Below are the code and all the weights of a small trained network. Each question names an input and a class and asks about switching units off, where a switched-off unit gives its printed mean instead of its output.

import numpy as np


def w(rows, s, z=0):
    codes = np.array(rows[::2]) - 128.0
    scale = np.full(codes.shape[1], s)
    scale[-1] = z or s
    return codes * scale


def norm(h):
    return h / np.sqrt((h * h).mean(-1, keepdims=True) + 1e-5)


def f(y):
    return y / 2 * (1 + np.tanh(0.7978845608 * (y + 0.044715 * y**3)))


def log_softmax(a):
    a = a - a.max(-1, keepdims=True)
    return a - np.log(np.exp(a).sum(-1, keepdims=True))


def net(x, mask):
    res = np.array(x, float).reshape(1, 2) / 4 @ E
    u = 0
    for l in range(2):
        y = f(norm(res) @ A[l][:, :-1].T + A[l][:, -1])
        res = res + np.where(mask[u : u + 3], y, B[l][:, -1]) @ B[l][:, :-1]
        u += 3
    return log_softmax(norm(res)[-1] @ U[:, :-1].T + U[:, -1])


A, B = {}, {}
E = w([
[105,183,188,176,56,104,81,243,26],'x0',
[236,110,103,90,13,140,255,150,110],'x1',
],0.0087)
A[0] = w([
[33,177,191,99,216,96,54,155,87,43],'0.n1',
[35,150,209,204,129,58,171,230,137,4],'0.n2',
[110,224,142,161,133,62,134,90,2,13],'0.n3',
],0.0076,0.0024)
B[0] = w([
[157,220,18,163,140,254,228,85,59,254],'0.n1',
[178,43,123,166,113,32,19,147,245,204],'0.n2',
[74,24,224,120,201,37,101,134,155,178],'0.n3',
],0.0091,0.0084)
A[1] = w([
[128,114,83,55,135,173,99,69,92,126],'1.n1',
[143,43,113,179,142,48,79,108,255,136],'1.n2',
[119,132,86,42,197,147,141,109,150,2],'1.n3',
],0.0082,0.0017)
B[1] = w([
[2,180,133,89,185,97,105,185,94,195],'1.n1',
[60,80,231,94,195,92,129,193,189,254],'1.n2',
[133,94,162,151,94,96,79,157,159,199],'1.n3',
],0.015,0.0065)
U = w([
[83,37,216,45,96,26,75,227,229,4],'0',
[191,201,32,124,2,248,207,87,92,252],'1',
],0.0061,0.0014)

Each question gives the input, the list of numbers given to net, and the class t.
The units are the neurons (one row each of A and B). Each row of codes is followed by its name. A weight is (code - 128) times the scale printed after its matrix; where a second scale follows, it is the last column's (A, B and U).
mask holds one flag per neuron, layer by layer. A switched-off neuron (its flag False) gives its mean, the last column of its row in B, instead of its output. The means were averaged over made-up inputs and are rounded, as every weight is.
A unit's drop is (log p(t) with every unit on - log p(t) with that unit switched off) / (log p(t) with every unit on - log p(t) with every unit switched off).
The circuit of an input: a set's keep is (log p(t) with only the set's units on - log p(t) with every unit switched off) / (log p(t) with every unit on - log p(t) with every unit switched off). Starting from all 6 units, units are removed one at a time, each time the one whose removal leaves the highest keep (on an exact tie, the one counted first), for as long as the keep stays at least 0.8.
circuit, biggest first: the units of the circuit, biggest drop first
most important unit: the unit with the biggest drop
k most important neurons: the k neurons with the biggest drops, biggest first
drop when u is switched off: that unit's drop, to one decimal
input [0,1], class 1: most important unit -> 0.n2
input [-3,-7], class 1: circuit, biggest first -> 0.n1, 1.n2
input [-2,6], class 1: 2 most important neurons -> 0.n2, 1.n2
input [-2,-3], class 1: 2 most important neurons -> 1.n2, 0.n1
input [3,-5], class 1: 2 most important neurons -> 0.n1, 1.n2
input [-1,8], class 1: 2 most important neurons -> 1.n2, 0.n2
input [4,-6], class 1: 2 most important neurons -> 0.n1, 1.n2
input [-1,4], class 1: drop when 1.n2 is switched off -> 0.7
input [-1,5], class 1: drop when 1.n2 is switched off -> 0.6
input [2,-7], class 1: drop when 0.n1 is switched off -> 1.3
